Each row is followed by its group and then its class within the group.
[ -8   6   8  13  -8  -9  17 -27  -4  -1  -3  21   6  -8 -21 -17   0  -3
 -39  19 -22  30 -16  12   6 -42 -10 -19   2  -4  -7   0 -33  -2  -3 -16
  13  18 -10  20   6 -11   6  13  15  11 -29 -11 -25  35 -40  12  -5  10
 -11  17]  H.Sofan
[-13  13  -9   0  12 -13   4  37  -3 -52  12  10   8   0   8   4 -15 -12
  -6 -25   2 -39   7   5  -3  -5   9  10  -7  12  25  14  -2  17  -8  58
   1 -17  -5  26  -5  21 -15 -16   9  -8  19  10  32 -18   9 -12 -11  21
 -23  -1]  A.tela
[ -6  21  -3  27  -2  -2  23  14   6 -78  21  32  21 -10  11  -7 -16 -22
 -28 -32  -9 -31   7   0 -21 -45   8  -4  -2  -9  30 -22 -27  10 -42  62
  15 -12  -3  51   8   1 -22 -13  39  -8   1  -7  32  -9  -7 -18 -17  23
 -10  -1]  A.tela
[-49  -2  10  14  19 -27 -10  29  -2  -3  18   3  -1   2  -1   4   1  -6
 -28  -6  -1   9   8  -9  11  -9  23   9  -5 -14  14  24 -41  -1 -13  21
  16 -22 -23  11   3  17  14 -15 -12 -11  18  14  -5   1  -8 -12  -4  46
  18  -2]  A.fis
[ -5  26   8  20  -1  24   8 -39  -4  41 -33  14  15 -11  -4 -28  -1  -4
 -24   3 -31  25   0  -2   2 -36  -7 -30  -6 -29  11   6 -27 -12 -30  24
  26   7  20  33  21 -14  14   2  24  32 -18 -26  18  33   1   2 -24  22
 -28  29]  H.Sofan
[ 45  17 -30 -44  42 -40 -25   0 -15 -41  35  10  12  -1  -8  -4 -22 -18
  23  40 -38   3   7  12  34   4   1  -1  -3  16 -17   2  17  39  18  23
 -21   3  -1  -2   1  46  48  17  -7  16 -56  15  42  -1 -47  19   4  -6
  -9 -12]  W.Kida
[-12  16   4   6  13 -78   9  26  -4 -51  16  22  -7  -5   6 -10 -11 -17
 -29 -18 -21 -12 -10   0  -2 -25  11   0 -10  -2  12  10  -9  -2 -14  29
   6   2 -16  19   1  14 -11 -26  19 -16  -7  -3  11  -2 -14 -11 -12  23
 -16  -1]  A.tela
[  8  18 -18 -23  31   4 -30 -11  -7  -5   6   0  14   4 -22   0 -18 -13
   4   8 -18 -24  -1   9  14   8  -8 -16 -12   7   8  11  -2  31  -2  68
  -1 -23   6  19  12  20  13  15  17  23  19  -6  24  30 -16   9 -14  54
 -31  15]  W.Kida
[-31  -9   0   4  -2 -19   0  32  -2 -61  15   3  -4  -2   4   2 -13  -1
  -7 -18   7 -21  -6   4  -5  -7   2  19  -6 -22  12  -1  -9  22  12  22
   1  -4 -16  11  -4  13 -19 -11  10 -24  37   6 -15  -2  -6 -13   9  33
   1  11]  A.tela
[-26   3  -1  22  -3 -30   2  50   8 -43   2  10 -11 -12  14   2  -7 -11
 -27  -5  18   1  12  -4   1 -17  17  19   1 -12  14   7 -33   2 -25  33
   1   1 -19  18   3   9  10 -17   8 -15  -4  24  -2 -34  13 -15  -4  44
  17   0]  A.fis
[  6  27  -1 -11  28 -11  -9 -10 -15 -53   6  18  14  10  -8  -9 -25 -15
  30 -13 -29 -17  -4   9  26   9  -3 -28 -21 -10   5 -17  32  30  22  29
   1  -1  14  24   5  42  -8  17  18  18   4  -7  67  -2 -19   5 -31  -6
 -38  25]  W.Kida
[-38   6  13   5  19 -26 -12  30   1  -8  17  -2  -1  -4   7  10  18 -18
  -6  -8 -18 -12  -4  -4  14  -4  14  12  -6 -18  25  22 -37  -3 -12  48
  30 -25  -9  22   2  29  11 -21   5  -7  28  14  29  -3  24 -12  -6  35
  -9   2]  A.fis
[ 15  11 -20 -29  40  -1  -4 -18  -4 -34  -6   8  19   1   8  -2 -18  -7
  35 -18 -21 -13  16   0   2   8  12   1   0  -1  -6   2  39  22  -1  42
 -11 -13  12   7   4  31  16  -6  12  14   1   0  44 -18   6  -4   0  -9
 -17  -6]  W.Gez
[ 14  26   0  12  12 -12  21 -11   0   8  12  23   4 -17  -1 -22   5 -14
 -33  24 -39  42  -1   5   4 -46  -1 -16  15   3  -5  14 -36 -14 -10  -7
  20  13  -1  33  10 -16  28   4  18  22 -55 -11  20  27 -51  18  -4   2
   7  -2]  H.Sofan
[-42 -12  10  14   4   9  24   8  15  -4  -1 -20  -3   3  11  10  11   2
 -11 -38  12 -21  -9  -1 -15  -5   4  20  -2 -46  33  15  -7 -11 -19  38
  24 -14  14  23   5  25 -19 -14  10 -20  47   1  -2   3  35   3  13  -3
 -17 -14]  A.fis
[ 16  -1 -23 -39  25 -11  -8  -1 -11 -47  10  26  25   2 -33  -2 -26  -5
   4  17 -26 -10  -8  24  17   1   0  -2  -2   6  -6 -10  19  42  11  38
 -22   5   5  11  -1  38  15  19  21   5 -14 -10  25  19 -44   9   9  11
 -29   3]  W.Kida
[ 11  12  -6 -38  13  -2 -11   3 -25  -7  16  20   9  11 -25  15  -2  -8
  13  14 -14 -17 -26  30  43  15 -17 -20 -10  45  14  -4  -6  28  26   4
   0 -17   4   5  -7  18 -20   3  -2  20  -3   3  38  19 -33  -2  -4  -2
 -41  -7]  W.Kida
[-45  -3  14  12   6 -35   6  39  -7  18 -27 -14  -5  -2  10   0 -10 -12
 -44  -5 -18   3  -1  10  19   4  30  22  -7  -9  20  31 -25  12  -6  27
   9  16 -23  -7  -8  28  20 -38 -20  -8   1   5 -10 -18  41  11  -6  32
   1  12]  A.fis
[ -3   9   5  -2  23 -41  20  25  -5 -69  34  16   6  -1  -1  -3  -3 -14
 -20   1 -15 -17 -10  10  21 -23  16   3  -5  18  15   3  -4  19   8  19
   8   0  -8  21  -4  30   6 -17  -3 -17 -30  13  13 -11 -28   6  -1 -22
  -5 -18]  A.tela
[-20   2 -22 -45  47 -10  -1   0 -22 -39 -15   8  34  16  -2   7 -28  -3
  21 -14 -40 -10   4   9  17  17   3  11 -12 -17   4  14  52  44  -2  57
 -17  -3  17   2  -5  76  27 -13   3  -5  10 -14  37 -10  13  11  11 -21
 -52   3]  W.Gez
[ 21  12  -3  12   2   4  14 -24 -10   2 -18   6   1  -8 -14 -27   0  -1
 -27  19 -14   2  -6   7  -4 -15 -15 -31   4   5  -4   0  -3  11   7   6
   0  21  -1  14  -2 -21   5  23   8  19 -39 -20  -9  20 -18  23 -20  -2
 -10   9]  H.Sofan
[ 27  16   5   3  12 -14   3 -16  -5  24  11  -1  -6  -5  -4 -22   8 -14
 -13  20 -38  19 -16   7  10 -22  -1 -19   7  20 -10   0 -25 -25   3 -20
  22   4  -7  14   5 -13  23  18   4  20 -46  -3  10  34 -35  17  -7   0
   6  -4]  H.Sofan
[ -6  13 -11 -31  32  -8 -13  -2 -23 -14 -17   8  29  21 -14  -8 -22  -5
   7  -2 -20  -8   8   8  27  16   7 -14 -25  -3   3  -1  28  37  12  41
  -5  -3  15  -5   1  54   5 -12 -14   5   2 -10  31 -11  15   5  -7   1
 -52  17]  W.Gez
[-14   3  -1   4  -1 -11  11  18   0 -50   6  21   4  -6   3  -1 -14  -8
 -21 -18 -15 -16   4   9  -2 -21   8  12  -9 -15  21   7  -7  13 -26  30
   1 -15  -7  24  -1  11 -10 -20  21 -12   8  -2   4  -8  -9 -27  -3  25
   2  -2]  A.tela
[ 18  18 -23 -24  35  -4  -5 -27 -10 -16  -6   3  19  -5 -10 -10 -20 -10
   2  12 -23  -1   6  12   6   0  -2  -9   1   6  -5   9  22  22  -3  46
 -14   0  10  10   6  32  35  15  10  18 -22  -9  29   5  -7  19   2  14
 -23   0]  W.Kida
[ 17   9 -19 -27  26   5 -33  -4  -7 -23  14  -9  13  12 -12  -2 -22  -2
  30  -4   0 -29   9  -9   7  33   3 -15  -1  -1   2 -12  34  31  12  50
 -15 -17  21  -6  15  43   8   6 -20   2  11   6  31  -9  19   4 -15  10
 -43   5]  W.Gez
[-11   5  -9 -29  35  -8 -27  -5 -19   6  -6  11  19  17 -30  -2 -10  -9
  -2  21 -11   0  -3  12  37  16  -1 -47  -9  17  -1   9   7  17  30  18
 -18 -21   5  -6   1  27  20   7 -25  20 -12   3  18   9 -22   9  -4  15
 -34  10]  W.Kida
[  6  10 -20 -54  24 -16 -26  10 -11 -20   7  -2  -6   0  -9   2 -21 -19
  11  31 -28 -14  -4  22  24  19  -2   3  -7   0   8   3  26  48   5  61
 -19   4   9   5   0  71  28  -1   4  13 -13   8  48   4 -13   4  12  24
 -40   1]  W.Gez
[ 10   8 -21 -39   8  -1 -14 -22  -7 -50  11  10  20  10 -16  -5 -24  -3
  25  13 -14  -7  -5  13  16  11  -1  -5 -10 -33  -2 -27  28  47   3  45
 -15   8  30  10  16  72  13   2  12  -8  -6  -6  22   8 -10   2  16   3
 -46   5]  W.Gez
[-17  15  -2  13  14  -2  11 -27  -1  20 -15  30  14  -6 -17 -15  -2  -8
 -32  18 -20  38  -1  17  16 -36  -9 -36   7  -4   5   3 -36  -5  -7   2
  13  -6  11  29   6 -15  17  18  10  34 -24  -5  12  31 -38   8 -18  15
 -17  21]  H.Modoz
[ 22  19 -25 -13  56 -10   1  -3 -19 -39  -6  -5  20  10   2 -17 -26  -7
   9   9 -35  -4  15   2  13   1   6 -10  -8  -7   0   0  40  36   0  69
  -7   4  25  18   7  57  47   5  -1  14 -36  -4  48  -7  -5  19  -7 -11
 -36   1]  W.Gez
[ 13  25 -30 -41  60 -13  -8  14 -16 -57  -7  20  41   8  -4  -3 -26 -12
  16  -6 -28 -22  27   6  15  15   6  -7  -8  18  12   5  37  39  -9  83
 -25 -13  22  11   6  55  33  -1   4  11 -13   7  56 -28 -14   5   1   1
 -31 -33]  W.Gez
[ 15  22   5  11   1  -2   7 -16  -4  45 -19  -3  -4 -10  -9 -27   0 -14
 -34  25 -26  26  -4  -5 -10 -22  -4 -30   4   6  -6   7 -25  -9  -3  -2
  10  22  -9  15  -1 -21  21  14  -1  38 -52  -9  15  17 -10  20 -24  24
   0  18]  H.Sofan
[-24   6   3   9 -21 -21  -9  47   3 -57  19  19  -8  -8   7   5  -7 -28
 -16 -26   2 -14  19 -13  -3 -18  14   4 -10  -2  20  16 -21   0 -20  36
   6 -25 -16  16   7  -1 -13 -17  17 -18  21  22  27 -22  -4 -32 -17  62
  22  12]  A.fis
[-28   8  -1 -11   3 -29  12  30  -7 -72  15  38  12  -3   7   4 -15 -14
 -13 -18 -21  -7  -1  10   6 -14  13   5  -8 -13  12   1 -10  13   7  26
   0  -3 -15  19  -1  26 -15 -21  15  -5   8   3  18  -9 -27 -17   0  22
  -7   8]  A.tela
[ -8  26   3  20  -1  32   3 -10   4  75 -35 -16  -6 -12  -9 -15   5 -18
 -40  22 -35  22  -4  -1   9 -14  -8 -15   7 -11   7  32 -41 -13 -20  41
  15   8 -11  18  13  10  36   8  14  39 -27 -16  17  31   0   9 -24  64
  -6   9]  H.Sofan
[ -2  -2  -5 -41  22  -4 -10 -10 -16 -40 -15  -2  21   7  -8   5 -12   1
   8  11 -16   0 -13  20  27  23  -4   1 -11  -3  -1  -3  13  23  13  15
  -4   7  15 -18  -8  43  11 -14 -18   5  -7 -10  11   4  -3  11  16 -18
 -52  -1]  W.Gez
[ -7  13   2  19  -4  11  12 -37   4  45 -19  -1   2  -2 -12 -19   2  -7
 -32  13 -12  20  -9   1  -6 -22  -2 -24  -2 -23   4   9 -37 -14 -14  16
  27  -4   4  14  11 -11  17   6   7  16 -11 -18  -1  37   5   8 -21  32
 -22  16]  H.Sofan
[-20   6  -1   4  -5 -10  20  21   3 -78  25  21   2  -7   7   2 -20 -11
 -23 -24   1 -32  -5   8  -4 -36  10  15  -8 -17  25   1 -15  17 -33  52
   7   5  -2  29   3  25  -8 -18  23 -19  -2   4  -3  -6 -12 -14   3   1
  -4 -17]  A.tela
[ 16  12 -14 -21  24  -6 -11  -8 -14 -42   9  17  18   7 -11 -10 -27  -8
   6   2  -9 -11   3  -1  14   6   0 -22 -16   4   2 -19  21  30   8  37
  -8  -5   7  18   6  27   7   2   4  98   8  -5  33  -4  -8   4 -17   5
 -31  12]  W.Kida
[-34  -1  12  26  -4  -7  -7 -25  -2  36 -18  17   5  -6 -23  -6   4 -20
 -55  22  -3  32  -3  13  15 -23  -8 -37   8 -14   6  14 -62 -11  -4   7
  22  -9  -9  33  -3 -28  16  12   5   8 -12   0 -17  43 -47  11 -20  61
  -8  32]  H.Modoz
[ 29  23  -6 -10   8 -18   7 -16  -4  -4  21  20  12 -14  -2 -19  -2 -23
 -10  12 -65  12  -5  -3   4 -41 -16 -18  17  14 -21  11 -23 -10 -14  -4
   9  11  -5  25   7  -7  27   4  27  18 -51  -9   5  23 -38   1  -8   8
  -3   7]  H.Sofan

Each row is followed by its group and then its class within the group.
[ -7  -5 -15  15 -30  17 -13 -27  12   3   6  17   0  14 -13   4  47  -7
 -66  -2  -7   8   0  -7   1   7  19  10  -7  11   6  49  28  -9  -7  17
   0 -62 -13   9  -4 -25 -18   8 -10 -16 -17 -25  39  21  77  30  -1 -32
  -8 -62]  N.J
[ 12  12  22  51  -3 -12  19 -29 -10   4  -7   1 -11   8 -32  23  60 -17
 -28  -2   4  18 -26 -21   3  -3  25  15 -21   1  -2   4  32 -16   8  -4
   2 -18  -2  10  -9  -1  18   1  -3  -1  -3   1 -87  -5  15  37  -3 -14
   9  22]  D.R
[ 33 -16 -19  20 -22  18  -7 -12  12   0  17  18  -5  10  -6  -4  21  -6
 -45   1  12  12   1  -7  -1  -1  14  12  -2  -1   3  34  29   8   2  24
   4 -63  -5   2  -7 -24  15   8 -11  -4 -27 -17  30   7  36  25 -10 -38
   3 -10]  N.F
[  7  -8 -18 -24 -21  23 -15  -5  10   0   7  20  -1   3   6 -10  -5  -3
 -37  -7  -1   9   6 -10   7   3   8  -1  11  -6   7  46  17  -5  -6  15
   7 -75 -15   4   2 -16 -11   8  -7 -11 -23 -37  60   9  43  24   9 -21
 -14 -80]  N.J
[  2 -20 -20  23 -30  12 -14 -11  15   4  31  18   6  25 -12  -4  33 -26
 -73   7 -13   7   4  -1   4  -1  12   4   5  -7   3  60  17  -1  -4  23
   4 -41 -13  -1  -6 -34  -6  11 -21  -9 -39 -27  71  14  61   4   1 -33
  -9 -23]  N.P
[ 33 -17   0 -14 -11   4   1  75 -29   8  -8   7 -45   5 -25 -10  27  -1
 -44  -8  -6   6  -6 -12   5   7  17   7  -4  -2   3  23  32  -2   2  13
   6 -23  -3   2  13  -9  20   7  -5  10 -50  -3  59  12  48  23   3 -10
  -7  15]  N.F
[ 11  12  10  26  29   0  30 -19  -4   4  -6   7   3  -6 -20  12  41 -13
  -9  -7   3   7 -22  -6  -3  -3  14  33 -18   3  -7 -16  23 -12  -2  -8
  -2 -31   6   6  -2   3   7  -5  -3  -5   6  -8 -82   4  -4  22  -9   0
  16 -49]  D.R
[ 43 -29 -12  -5 -16   2   7  11 -27   7   5  27 -15  17 -28  -3  36 -11
 -43   1   9  15 -17   4   7   4  18  -8   4  -2   0  40  44  13 -12  20
   0 -47  -8   2   6 -22  29   9   3  -6 -42 -51  -6  20  31  59  14   3
  -8 -31]  N.F
[ 26  56  29  43   7 -12  16 -59  36   2  -9 -22 -29 -11 -14  20  75 -22
  -9  -3   4  12 -19 -27  -1  -6  28  27 -22  -1   1   9  69 -62  -6  -4
  -6 -46  -5  15 -22   7   4  14  -1   9   3  19 -62  30  32  22  -7 -22
  20 -25]  D.V
[ 14  -5 -24  36 -23   3   2  24 -13   9  18  18   7  10 -21  -7  28 -16
 -42   0  -2   0 -18  -7  14   6  12  16   0   4   5  38  17   9  -9   7
   6 -52 -12   2  -1 -27   3   6 -11 -19 -37 -23  45  13  72   6  10 -46
  -6 -20]  N.F
[-24  -3 -16  48 -53  -8  -3   1 -27   7  26  13 -13   2 -13   5  35  -9
 -81  19 -27  15 -27   4   9   2  28  15  10   1   5  55   6  25  -7  19
   9 -12 -16  -2   9 -31  11   6 -13  -2 -33 -39  31 -20 110  22   7  -5
 -17  30]  N.P
[ 49 -44 -54  10 -42  17   6 -40  -7   0  36  40 -11  -5  18 -13  -9   3
 -48  19   5  10 -15 -10  12  -4  23  17  17  -3   4  33   1  75  -4  38
   7 -95  -2   2   2 -41  21  10  -9 -12 -29 -74  15  -1   9  54   8 -26
  -7 -23]  N.F
[ 15 -31 -24   0 -25  24  -8 -25   6   7  22  18 -11  26   1 -12  34   4
 -67   0 -15  14   9  -5   0  -2  10   3  11  -2   2  52  18   7  -6  24
   0 -35 -10   5  -1 -27  -3  12  -7 -13 -36 -43  46  10  42  41  10  -5
 -12 -34]  N.J
[ 28  10   0  35  -1  -8  24 -60   4  -3   7   6 -16 -19 -18  13  43 -20
 -14  13  11   8 -20 -23   0  -2  28  32 -17   4   1  12  44   0  -4  -1
   5 -68   7  10 -13  -2  13   2   1  -8  -2 -30 -90 -12 -26  49   8   0
  13 -45]  D.C
[ -3  -5  -2   9 -25  14  -1  -4 -25   6   1  11 -20  -5  22 -12  17 -31
 -67  17 -10  18  -1 -16   5  -6  33  19   8   2   8  58   1  14   2   4
   9 -55 -10   4  -2 -24  -3  14  -2  -4 -17 -41  42 -10  73  24   6 -12
 -17 -14]  N.J
[ 59   6  11   7  35 -13  30 -43  14  -4   1  -6 -38  -6  -3  -3  -3  -8
 -27  -8  10  23  13 -26   9  -5  22  30  -7  -2  -5  -9  26 -31  -5   2
   4 -15   7  15 -15   3   4   2   5   5 -11  -1 -10  15 -70  25  -1  -3
  15 -40]  D.C
[ 19  17  23  38   5 -19  21 -24  -9  -2 -10   6 -10  -5 -42   7  42 -15
 -19  -7  14   9 -26 -20  -5   0  15  30 -19   5  -8   3  37 -13  -1  -8
   5 -33  -1  17  -4   3  28   2   7   7  -9  -6 -60  -2  -1  23   4 -17
  13  -1]  D.V
[ -3  10 -12   2 -33  17 -14 -17   4   7  12  11 -10  12  11  -6  30   0
 -30   5 -13   7 -13  -5   6   1  17   3  10   4   7  51  31 -16 -10  52
   6 -55 -14   5   1 -12  -6  18   4   1 -29 -12  42  12  77  15   2 -18
  -8 -59]  N.P
